Below are the code and all the weights of a small trained network. Each question names an input and a target symbol and asks about switching units off, where a switched-off unit gives its printed mean instead of its output.

import numpy as np


def w(rows, s, z=0):
    codes = np.array(rows[::2]) - 128.0
    scale = np.full(codes.shape[1], s)
    scale[-1] = z or s
    return codes * scale


def norm(h):
    return h / np.sqrt((h * h).mean(-1, keepdims=True) + 1e-5)


def f(y):
    return np.maximum(y, 0)


def softmax(a):
    e = np.exp(a - a.max(-1, keepdims=True))
    return e / e.sum(-1, keepdims=True)


def log_softmax(a):
    a = a - a.max(-1, keepdims=True)
    return a - np.log(np.exp(a).sum(-1, keepdims=True))


def net(x, mask):
    ids = ['αβγζηθλμπστφω'.index(c) for c in x.split()]
    T = len(ids)
    res = E[ids] + P[:T]
    u = 0
    for l in range(2):
        r = norm(res)
        for j in range(2):
            rows = slice(4 * j, 4 * j + 4)
            q, k, v = (r @ M[l][rows].T for M in (Q, K, V))
            z = softmax(np.where(np.tri(T) > 0, q @ k.T / 4**0.5, -1e9)) @ v
            o = O[l][rows]
            res = res + np.where(mask[u + j], z, o[:, -1]) @ o[:, :-1]
        u += 2
        y = f(norm(res) @ A[l][:, :-1].T + A[l][:, -1])
        res = res + np.where(mask[u : u + 4], y, B[l][:, -1]) @ B[l][:, :-1]
        u += 4
    return log_softmax(norm(res)[-1] @ U[:, :-1].T + U[:, -1])


Q, K, V, O, A, B = {}, {}, {}, {}, {}, {}
E = w([
[184,37,96,9,140,97,101,192,85,157],'α',
[68,101,130,79,188,123,161,99,62,103],'β',
[141,146,126,34,140,84,143,179,122,96],'γ',
[130,106,162,69,207,106,164,210,177,107],'ζ',
[127,106,172,165,165,83,70,195,147,130],'η',
[105,123,250,139,173,158,187,94,158,31],'θ',
[156,177,159,121,151,98,141,44,226,105],'λ',
[194,50,134,127,168,179,81,152,156,125],'μ',
[105,182,204,83,58,210,101,141,182,106],'π',
[175,168,108,149,103,60,58,139,104,83],'σ',
[242,135,134,116,117,104,107,207,189,130],'τ',
[173,187,91,140,143,117,95,132,149,228],'φ',
[186,92,133,175,10,73,162,167,145,173],'ω',
],0.0013)
P = w([
[143,71,208,2,128,55,73,65,103,138],'0',
[155,104,192,43,152,92,99,114,117,127],'1',
[173,125,181,82,152,126,116,140,126,120],'2',
[178,146,157,103,151,134,137,161,135,106],'3',
[175,156,136,141,148,141,156,182,163,106],'4',
[165,180,113,180,145,158,150,187,172,93],'5',
[164,169,86,192,141,167,173,200,173,89],'6',
[180,174,57,207,161,170,169,238,193,68],'7',
],0.00087)
Q[0] = w([
[28,109,51,172,128,79,163,36,26,116],'L0H1',
[200,113,188,57,162,231,160,170,215,126],'L0H1',
[22,70,140,100,153,174,152,10,43,137],'L0H1',
[221,138,220,70,137,211,95,182,231,141],'L0H1',
[73,76,49,99,184,147,244,110,65,110],'L0H2',
[91,87,187,161,27,95,5,10,98,236],'L0H2',
[82,59,43,177,52,190,38,33,49,243],'L0H2',
[205,167,219,59,214,145,159,238,194,24],'L0H2',
],0.0033)
K[0] = w([
[73,36,214,10,179,148,115,76,50,161],'L0H1',
[187,207,49,240,114,59,91,210,116,71],'L0H1',
[110,88,181,46,162,66,51,58,45,120],'L0H1',
[204,233,31,248,74,74,103,168,188,77],'L0H1',
[122,148,148,180,174,105,86,230,201,49],'L0H2',
[142,63,240,7,158,54,119,45,87,160],'L0H2',
[75,127,247,5,188,34,157,78,150,88],'L0H2',
[161,190,10,249,80,195,84,133,109,192],'L0H2',
],0.0033)
V[0] = w([
[121,108,158,80,115,177,188,121,177,164],'L0H1',
[115,147,101,115,160,91,118,56,52,85],'L0H1',
[175,161,165,132,77,71,38,179,173,151],'L0H1',
[118,154,89,114,127,224,109,151,128,119],'L0H1',
[118,202,100,80,85,60,186,111,67,73],'L0H2',
[60,173,150,143,164,62,206,172,171,181],'L0H2',
[102,238,98,181,51,110,80,114,159,170],'L0H2',
[144,133,71,111,146,171,219,114,125,252],'L0H2',
],0.0017)
O[0] = w([
[96,66,147,66,131,177,154,122,205,216,152],'L0H1',
[142,216,44,176,116,174,174,126,88,107,80],'L0H1',
[68,126,157,85,123,50,57,62,78,115,253],'L0H1',
[143,170,197,87,128,143,133,181,177,66,83],'L0H1',
[191,196,147,22,58,55,195,150,80,42,88],'L0H2',
[134,171,252,102,195,61,184,212,112,187,104],'L0H2',
[178,234,195,170,104,139,82,108,54,157,49],'L0H2',
[194,88,171,21,182,169,176,89,104,241,74],'L0H2',
],0.0014,0.0016)
A[0] = w([
[176,158,39,153,131,245,207,110,80,158,83],'L0N1',
[41,153,85,133,188,179,119,51,30,170,198],'L0N2',
[185,179,59,157,61,64,47,158,118,253,181],'L0N3',
[116,119,58,175,103,144,96,143,105,54,1],'L0N4',
],0.0017,0.00087)
B[0] = w([
[191,139,113,145,168,186,175,250,105,142,167],'L0N1',
[159,54,200,79,112,99,68,141,124,70,215],'L0N2',
[179,55,207,102,177,173,129,166,92,68,248],'L0N3',
[191,132,99,118,108,109,105,181,149,73,158],'L0N4',
],0.002,0.0011)
Q[1] = w([
[9,229,87,115,67,236,198,6,166,148],'L1H1',
[248,30,185,121,205,58,91,254,168,33],'L1H1',
[10,224,74,154,40,183,141,2,60,234],'L1H1',
[246,35,182,94,227,101,155,252,213,15],'L1H1',
[29,134,41,173,11,98,222,37,21,254],'L1H2',
[120,98,53,185,121,156,214,201,133,62],'L1H2',
[79,103,41,198,30,119,225,115,59,242],'L1H2',
[221,115,185,85,253,210,98,247,241,3],'L1H2',
],0.0033)
K[1] = w([
[208,3,26,68,123,97,63,239,4,204],'L1H1',
[79,255,201,192,100,183,159,88,250,118],'L1H1',
[166,2,69,61,153,72,102,136,7,120],'L1H1',
[106,255,165,195,105,178,149,144,245,152],'L1H1',
[28,130,49,37,194,76,105,5,62,72],'L1H2',
[105,209,127,133,158,157,95,185,251,113],'L1H2',
[22,170,42,36,185,108,110,3,125,39],'L1H2',
[218,151,187,216,86,182,123,252,217,178],'L1H2',
],0.0033)
V[1] = w([
[103,44,186,182,145,168,167,140,23,98],'L1H1',
[197,97,141,198,205,48,186,15,162,101],'L1H1',
[146,124,132,113,56,152,126,7,194,91],'L1H1',
[46,123,222,121,83,202,138,129,150,68],'L1H1',
[187,175,105,78,213,222,91,109,112,118],'L1H2',
[212,167,116,149,221,94,105,178,183,127],'L1H2',
[45,155,113,128,212,143,67,111,97,114],'L1H2',
[79,174,153,84,173,85,137,78,173,96],'L1H2',
],0.0019)
O[1] = w([
[185,33,140,110,205,231,106,199,54,34,103],'L1H1',
[254,99,109,174,224,61,161,79,172,80,147],'L1H1',
[165,194,179,191,113,150,118,74,202,131,207],'L1H1',
[153,131,194,121,92,176,80,199,182,109,254],'L1H1',
[131,227,103,47,183,170,73,66,172,100,146],'L1H2',
[153,81,135,32,181,102,96,96,110,83,211],'L1H2',
[77,175,83,139,234,114,40,172,122,132,102],'L1H2',
[170,163,116,103,175,111,107,230,168,93,150],'L1H2',
],0.002,0.0016)
A[1] = w([
[134,134,178,223,38,180,149,70,123,249,203],'L1N1',
[179,97,77,49,123,76,84,142,197,58,254],'L1N2',
[164,172,227,120,177,156,56,95,102,171,88],'L1N3',
[151,45,26,100,142,163,115,139,19,142,201],'L1N4',
],0.0017,0.00095)
B[1] = w([
[165,112,254,174,117,118,167,197,141,143,145],'L1N1',
[85,165,105,170,72,128,133,94,144,158,252],'L1N2',
[156,151,200,56,129,117,118,115,73,163,166],'L1N3',
[133,163,168,171,85,158,121,64,152,143,171],'L1N4',
],0.0022,0.0032)
U = w([
[112,51,4,53,13,133,137,33,32,251,5],'α',
[27,29,24,40,159,251,251,9,5,7,51],'β',
[7,238,7,7,20,21,248,137,19,209,14],'γ',
[5,27,25,5,250,8,251,251,184,229,45],'ζ',
[6,29,75,250,245,11,6,245,5,185,14],'η',
[246,125,170,164,238,239,183,252,203,28,235],'θ',
[246,251,90,251,209,5,238,5,251,248,65],'λ',
[39,6,5,251,232,250,9,13,251,230,53],'μ',
[21,251,244,145,6,250,42,249,205,246,86],'π',
[150,251,5,251,30,47,12,121,9,5,26],'σ',
[157,16,251,17,39,9,7,29,250,6,251],'τ',
[248,226,212,5,251,184,10,13,5,251,29],'φ',
[237,5,247,251,5,84,251,151,6,250,77],'ω',
],0.0034)

Each question gives the input, a string of symbols that net reads in full, and the target symbol t.
The units are the heads (4 rows each of Q, K, V and O) and the neurons (one row each of A and B). Each row of codes is followed by its name. A weight is (code - 128) times the scale printed after its matrix; where a second scale follows, it is the last column's (O, A, B and U).
mask holds one flag per unit, layer by layer, with each layer's heads first. A switched-off unit (its flag False) gives its mean, the last column of its rows in O or B, instead of its output. The means were averaged over made-up inputs and are rounded, as every weight is.
A unit's drop is (log p(t) with every unit on - log p(t) with that unit switched off) / (log p(t) with every unit on - log p(t) with every unit switched off).
The circuit of an input: a set's keep is (log p(t) with only the set's units on - log p(t) with every unit switched off) / (log p(t) with every unit on - log p(t) with every unit switched off). Starting from all 12 units, units are removed one at a time, each time the one whose removal leaves the highest keep (on an exact tie, the one counted first), for as long as the keep stays at least 0.8.
units of the circuit, in order: the units of the circuit, biggest drop first
unit that matters most: the unit with the biggest drop
top k neurons: the k neurons with the biggest drops, biggest first
k most important neurons of layer l: the k neurons of layer l with the biggest drops, biggest first
heads that matter: for each layer, one digit per head in row order, 1 if its drop is at least 0.15 and else 0, layers parted by /
drop when u is switched off: that unit's drop, to one decimal
input β γ β ζ ζ, target ζ: units of the circuit, in order : (L1H1; L0N3)
input π β ζ α, target π: heads that matter : 00 / 10
input γ γ β α μ β, target μ: unit that matters most : L0H2
input μ ζ σ σ σ β ζ, target σ: heads that matter : 11 / 00
input π π ζ λ ω ω θ γ, target ω: heads that matter : 00 / 01
input η σ β σ β, target σ: units of the circuit, in order : (L0H2; L0H1)
input β ζ α φ ω π β η, target π: heads that matter : 00 / 10
input μ μ γ η μ β φ, target φ: 2 most important neurons of layer 0 : (L0N3; L0N2)
input φ β β, target β: heads that matter : 11 / 10
input η ζ τ μ τ τ λ η, target λ: heads that matter : 00 / 10
input π β β φ λ π β η, target π: heads that matter : 01 / 10
input θ β β α, target θ: heads that matter : 10 / 10
input ζ ζ β β β φ ζ, target φ: units of the circuit, in order : (L0H2; L1H2)
input σ π α ζ ω σ, target ω: units of the circuit, in order : (L1H2)
input τ α φ β, target φ: 2 most important neurons of layer 1 : (L1N4; L1N3)
input η ζ ω β σ η μ μ, target μ: 2 most important neurons of layer 1 : (L1N4; L1N2)
input β ω β, target ω: heads that matter : 00 / 01
input λ ζ β, target λ: units of the circuit, in order : (L1H1; L0H1)
input ω φ α γ π π θ, target π: top 2 neurons : (L0N3; L0N2)
input η μ π λ λ ζ, target λ: units of the circuit, in order : (L1H1)
input ζ β φ μ, target φ: top 2 neurons : (L1N3; L0N2)
input ζ γ θ, target θ: units of the circuit, in order : (L1H1; L1H2)
input β φ φ π β ζ, target π: top 2 neurons : (L0N3; L0N2)
input λ λ η μ, target λ: 2 most important neurons of layer 0 : (L0N3; L0N2)
input β π π λ π μ, target π: drop when L1H1 is switched off : 0.8
input λ ζ ζ, target λ: drop when L1H1 is switched off : 0.8
